Where the symbols take the nodes:
w439 ψ w180
w439 β w334
w79 ψ w698
w79 β w192
w475 ψ w439
w475 β w665
w463 ψ w317
w463 β w682
w416 ψ w682
w416 β w666
w192 ψ w280
w192 β w342
w870 ψ w475
w870 β w698
w341 ψ w76
w341 β w258
w122 ψ w937
w122 β w684
w930 ψ w381
w930 β w733
w624 ψ w484
w624 β w571
w846 ψ w649
w846 β w448
w686 ψ w116
w686 β w268
w524 ψ w194
w524 β w180
w317 ψ w122
w317 β w79
w620 ψ w979
w620 β w924
w924 ψ w800
w924 β w215
w566 ψ w857
w566 β w958
w448 ψ w76
w448 β w341
w979 ψ w469
w979 β w800
w116 ψ w221
w116 β w194
w183 ψ w930
w183 β w984
w937 ψ w439
w937 β w655
w871 ψ w738
w871 β w475
w268 ψ w194
w268 β w524
w733 ψ w317
w733 β w439
w614 ψ w258
w614 β w849
w682 ψ w79
w682 β w566
w180 ψ w524
w180 β w284
w194 ψ w430
w194 β w748
w284 ψ w870
w284 β w492
w381 ψ w624
w381 β w180
w971 ψ w620
w971 β w649
w738 ψ w524
w738 β w439
w849 ψ w341
w849 β w13
w76 ψ w215
w76 β w592
w800 ψ w846
w800 β w614
w282 ψ w666
w282 β w971
w430 ψ w698
w430 β w474
w748 ψ w474
w748 β w374
w157 ψ w416
w157 β w280
w984 ψ w381
w984 β w122
w545 ψ w62
w545 β w469
w492 ψ w698
w492 β w194
w665 ψ w733
w665 β w183
w541 ψ w268
w541 β w738
w280 ψ w666
w280 β w62
w857 ψ w157
w857 β w691
w374 ψ w871
w374 β w334
w221 ψ w13
w221 β w430
w691 ψ w342
w691 β w620
w342 ψ w800
w342 β w979
w13 ψ w258
w13 β w334
w958 ψ w192
w958 β w691
w258 ψ w592
w258 β w686
w215 ψ w614
w215 β w576
w576 ψ w849
w576 β w614
w62 ψ w620
w62 β w282
w334 ψ w686
w334 β w541
w474 ψ w541
w474 β w76
w649 ψ w924
w649 β w192
w655 ψ w463
w655 β w484
w469 ψ w282
w469 β w846
w694 ψ w984
w694 β w317
w484 ψ w183
w484 β w694
w666 ψ w566
w666 β w62
w684 ψ w655
w684 β w157
w571 ψ w694
w571 β w463
w592 ψ w576
w592 β w116
w698 ψ w665
w698 β w484

The rows follow the links: the fewer symbols apart two nodes are, the more alike their rows tend to be.

Here are some nodes, each with a row of numbers. One shown again gets a slightly different row.
w180: -595 27 80 -365 -508 537 75 -42 571 24 -183 345 45 96 27 -194 606 56 -395 -156 385 -71 226 857 262 -89 -206 179 -102 -707 180 -231 582 -13 419 -542 -353 -436 540 362 -182 -49 241 -267 -267 220 577 -479 75
w684: 34 -143 491 -299 235 -186 223 350 -365 5 -198 -354 330 32 117 250 -12 203 106 -634 -502 -219 -102 174 156 376 216 96 650 517 -467 131 -498 101 -323 446 610 -474 -442 -407 -134 -338 -267 -183 692 325 -214 665 -390
w849: 161 115 -36 709 -99 -122 -373 -184 -310 818 96 323 669 184 12 134 123 447 338 661 351 -422 -342 -512 -272 -330 -15 -703 -425 414 488 -314 -392 -59 547 103 -159 295 291 73 326 227 149 257 -203 -342 -313 -327 -44
w116: -116 -401 -225 564 -192 101 -532 50 -84 142 -97 -94 184 529 -498 389 673 341 212 647 101 -14 38 -536 -370 9 -349 138 -904 -383 334 -327 481 256 440 -138 -507 120 171 -304 163 344 31 782 106 22 13 206 -132
w122: 35 135 645 -333 55 -130 394 363 -229 57 -260 -377 263 137 294 239 -83 123 -173 -797 -573 -328 79 366 557 267 501 96 560 128 -682 -320 -495 -88 -201 309 642 -645 -305 -166 -165 -217 -169 -210 291 224 -31 664 -599
w469: 516 310 -278 152 332 -119 278 -223 103 -221 81 232 -649 -190 155 -289 -1052 -449 -308 73 -294 546 217 -290 17 254 -130 194 207 121 -229 -65 80 -163 -136 89 -307 1181 -232 270 337 -253 256 -171 -386 -552 -64 -86 452
w686: -380 -255 -244 602 -74 71 -525 -248 -26 110 -296 -9 583 662 -447 286 798 631 11 532 141 -176 -41 -195 -283 233 -218 -204 -840 -196 279 -386 542 346 484 -159 -565 187 331 -247 26 289 347 393 47 140 21 61 -142
w846: 516 351 -413 279 401 -429 -54 -398 -213 -96 298 -10 -590 -273 66 -274 -1087 -496 -108 423 -183 557 119 -439 -37 -270 317 -326 -191 63 -226 -265 -200 -365 -164 70 -237 793 -161 475 336 263 56 -20 -502 -499 -192 -107 321
w194: -232 -540 -218 179 -24 31 -408 71 407 -415 -125 -352 -96 360 -563 111 754 84 112 420 4 357 392 -286 -176 120 -324 466 -779 -642 191 -197 665 209 296 -412 -553 -274 338 -406 -103 457 77 666 38 299 358 182 91
w733: -339 324 596 -550 -260 297 533 250 308 157 117 177 107 -206 586 -146 95 -2 -249 -727 73 -266 171 850 628 -223 344 3 462 -320 -134 -342 -415 -293 281 -152 306 -790 478 323 -228 -189 147 -357 -109 215 386 -210 -30
w592: 200 43 -109 811 -159 -9 -379 -12 -293 657 49 233 578 293 -187 299 341 426 352 741 316 -303 -217 -654 -416 -219 -80 -426 -712 187 397 -426 -74 35 535 227 -360 296 454 -140 327 277 194 528 -151 -309 -230 -98 -10
w665: -116 186 612 -511 -15 264 513 211 494 27 273 337 -138 -434 609 -234 178 -297 147 -519 180 82 335 533 612 -536 247 409 356 -70 41 -142 -560 -400 323 -155 242 -780 757 127 -148 23 65 12 -213 225 474 -254 334
w157: -82 -297 43 -169 -60 45 93 224 -274 32 -278 130 222 -8 4 156 173 221 159 -440 -76 -338 -536 119 -403 552 -269 267 725 708 103 807 -67 404 -550 347 446 108 -633 -348 14 -717 -255 -432 779 197 -305 251 -1
w958: -316 -93 -512 -298 -345 -239 -294 -103 -236 -325 30 -89 -75 -158 -357 -224 -36 -152 112 32 241 -145 -516 21 -525 -23 -195 -341 418 180 253 1083 347 223 -879 112 331 -20 -790 171 -243 -293 -549 -684 335 172 -188 -239 -265
w492: -24 -457 234 -201 -2 266 -41 363 493 -386 385 1 -551 -320 -80 -25 592 -366 364 98 178 481 382 -97 74 -510 -262 848 -218 -416 343 144 169 58 260 -431 -182 -676 538 -323 -117 371 -122 728 -80 284 517 -163 413
w192: 97 -49 -582 -365 -83 -416 -71 -215 -284 -448 269 -94 -390 -383 -202 -379 -511 -486 107 -20 112 129 -354 -200 -381 -51 -139 -276 371 152 136 1028 213 3 -924 134 349 173 -929 153 -209 -67 -640 -531 92 13 -227 -183 -84
w342: -58 305 -690 -145 -75 -377 -294 -491 -157 -492 323 -287 -321 -339 -205 -452 -774 -589 -162 295 159 133 -203 -90 -353 -303 82 -607 -8 -116 -30 586 301 -177 -758 -7 106 331 -636 588 -166 207 -424 -578 -310 -139 -218 -333 -241
w439: -572 330 359 -317 331 154 203 -594 441 -224 -184 -97 492 121 382 -295 329 310 -278 -458 169 -70 309 1008 337 72 240 21 -66 72 -120 -188 -321 -206 303 -276 -53 -565 855 135 -356 94 485 -417 3 547 341 -120 126
w545: 521 105 -165 99 317 130 415 -76 87 -103 -109 501 -737 -37 283 -158 -810 -373 -327 -87 -351 477 117 -221 46 512 -196 449 439 375 -136 -1 219 32 -107 110 -428 1186 -303 15 434 -435 257 -185 -288 -505 -96 -39 617

Each walk starts at a row. The symbols on each line, taken left to right, move it on to the next node.
Answer with the node's row; about right is enough.
start -506 109 297 -22 703 -159 -25 -844 342 -427 -111 -188 547 188 152 -358 222 273 -138 -257 105 321 514 796 100 67 311 -19 -133 267 2 -90 -395 -243 125 -304 -132 -438 897 -4 -265 253 495 -209 71 605 307 30 357
β ψ β
-548 -69 -97 395 406 -104 -440 -738 129 -222 -360 -251 788 685 -292 56 616 693 -88 211 124 15 192 351 -194 313 120 -182 -702 31 14 -510 91 107 372 -205 -425 -41 631 -170 -105 297 551 53 247 498 155 90 43
ψ ψ ψ ψ
-108 -205 -68 736 -11 -51 -403 -286 -187 539 -49 90 643 424 -253 308 578 711 261 653 322 -346 -206 -471 -350 -19 -148 -370 -740 148 374 -448 -65 185 521 122 -312 240 512 -259 221 342 307 515 27 -41 -276 -102 -79
start 574 244 -212 791 278 -344 -266 -359 -334 489 292 122 246 -28 128 103 -482 20 288 696 -56 154 -175 -691 -98 -328 190 -468 -512 354 157 -456 -495 -247 421 214 -223 540 374 81 373 462 157 447 -416 -426 -200 -75 192
ψ ψ β ψ ψ
264 143 -63 802 52 -140 -369 -184 -321 751 163 212 517 131 90 273 -60 399 354 724 135 -307 -247 -712 -266 -304 63 -496 -604 486 405 -397 -479 -157 579 206 -240 370 400 -6 367 350 201 444 -179 -271 -266 -147 137
ψ ψ
333 331 -202 670 41 -295 -406 -323 -268 685 320 250 431 -8 89 31 -262 156 169 748 304 -317 -359 -571 -220 -468 95 -761 -499 305 420 -286 -359 -282 365 162 -69 416 260 428 321 383 31 319 -379 -383 -326 -391 20
start 141 -284 219 -463 64 -186 212 645 -215 -292 218 -378 -363 -429 26 109 6 -372 585 -411 -153 75 -52 -168 -80 -314 35 348 605 217 -92 667 -350 25 -607 206 657 -716 -507 -353 -167 41 -615 226 554 299 -29 254 -159
ψ β β β
133 82 591 -587 -31 -153 489 679 -207 16 46 -446 -61 -186 225 221 -108 -128 97 -754 -439 -259 75 221 529 -53 433 192 501 -167 -575 -139 -452 -93 -252 235 719 -800 -411 -223 -181 -106 -394 19 328 177 40 590 -522
ψ ψ ψ ψ ψ
-717 -38 -177 -95 -288 359 -237 -281 565 -276 -318 33 121 451 -233 -164 810 292 -400 132 250 64 234 627 79 143 -328 120 -462 -733 209 -201 769 131 339 -610 -526 -201 466 187 -330 142 320 -169 -130 258 404 -204 27
start 374 -50 -203 15 107 213 373 77 -67 -4 -113 559 -552 -128 157 -110 -553 -175 -158 -126 -230 338 -92 -149 -167 622 -355 435 655 434 101 339 308 207 -249 229 -248 1180 -460 -156 360 -658 261 -356 95 -460 -133 -130 505
ψ ψ ψ ψ
398 13 -246 26 192 86 334 -66 43 -144 -166 548 -694 -135 114 -238 -740 -262 -253 -134 -298 477 -17 -89 -74 529 -275 370 551 366 -10 248 237 170 -264 145 -271 1249 -353 43 339 -568 319 -271 -98 -492 -90 -199 573
ψ β β ψ ψ
-130 -266 -185 -289 -243 -17 -79 146 -286 -74 -116 21 8 -127 -242 156 246 73 247 -212 301 -298 -576 67 -566 307 -449 17 654 563 334 1111 156 458 -657 246 372 94 -706 -115 -91 -537 -429 -550 541 275 -335 -93 -99
start -113 -154 416 -413 236 245 228 60 580 -156 356 176 -348 -478 394 -306 286 -382 410 -229 314 393 519 265 214 -596 24 688 133 111 346 202 -494 -324 292 -290 49 -684 846 0 -171 267 68 376 -81 321 559 -355 638
β β ψ
-96 300 509 -553 -695 420 546 536 238 321 24 339 -128 -195 495 27 24 -246 -291 -526 -10 -392 108 492 722 -295 199 213 328 -543 -288 -367 -113 -260 391 -141 261 -662 105 282 -166 -232 -62 -76 -299 -227 346 -135 -263
β ψ ψ β
150 33 382 -417 -509 121 361 909 -175 194 -106 -363 -144 -41 121 385 -59 -219 -254 -406 -463 -280 -15 15 554 -27 243 222 323 -805 -749 -422 67 -15 -41 152 415 -629 -726 -131 -204 -104 -385 112 72 -148 18 598 -686
start 180 6 602 -545 -529 221 422 832 57 204 50 -277 -291 -153 339 272 43 -240 -217 -573 -397 -193 180 32 742 -226 272 465 373 -635 -583 -384 -105 -137 177 -6 484 -858 -286 -37 -144 -85 -272 208 -39 -73 213 297 -518
β ψ ψ ψ
-21 152 396 -476 -889 345 463 873 132 230 -164 -50 -251 -15 129 298 51 -203 -427 -427 -234 -376 14 227 637 -70 188 181 267 -972 -546 -489 314 -21 195 -19 250 -508 -410 243 -96 -248 -245 8 -203 -242 151 193 -644
ψ ψ ψ ψ
-210 217 289 -502 -920 509 504 506 409 352 -167 240 -148 -3 258 40 177 -85 -649 -386 52 -479 17 578 550 -142 -30 2 119 -883 -264 -370 413 -53 344 -197 -36 -437 -162 414 -223 -354 -12 -347 -393 -206 284 -161 -325
start -214 103 -753 -286 -284 -231 -333 -361 -187 -293 36 -141 -163 -189 -228 -255 -320 -293 -106 117 265 -43 -378 31 -434 -85 -183 -466 188 107 153 961 457 100 -780 -2 308 113 -914 415 -200 -146 -609 -720 46 75 -329 -334 -277
ψ ψ ψ ψ ψ
451 550 -522 154 189 -452 -238 -551 -200 -82 330 -83 -345 -307 -114 -280 -1010 -418 -84 473 50 260 -103 -358 -212 -430 250 -698 -312 -13 -48 15 -106 -337 -268 116 -175 630 -193 610 116 384 -113 -237 -573 -413 -316 -335 43
ψ β ψ
113 -27 -113 781 -202 54 -481 -168 -269 700 23 192 639 348 -101 277 263 531 162 736 199 -453 -334 -614 -285 -110 -155 -542 -680 275 396 -417 -138 9 578 71 -229 258 346 -37 252 212 118 394 -248 -252 -305 -218 -39
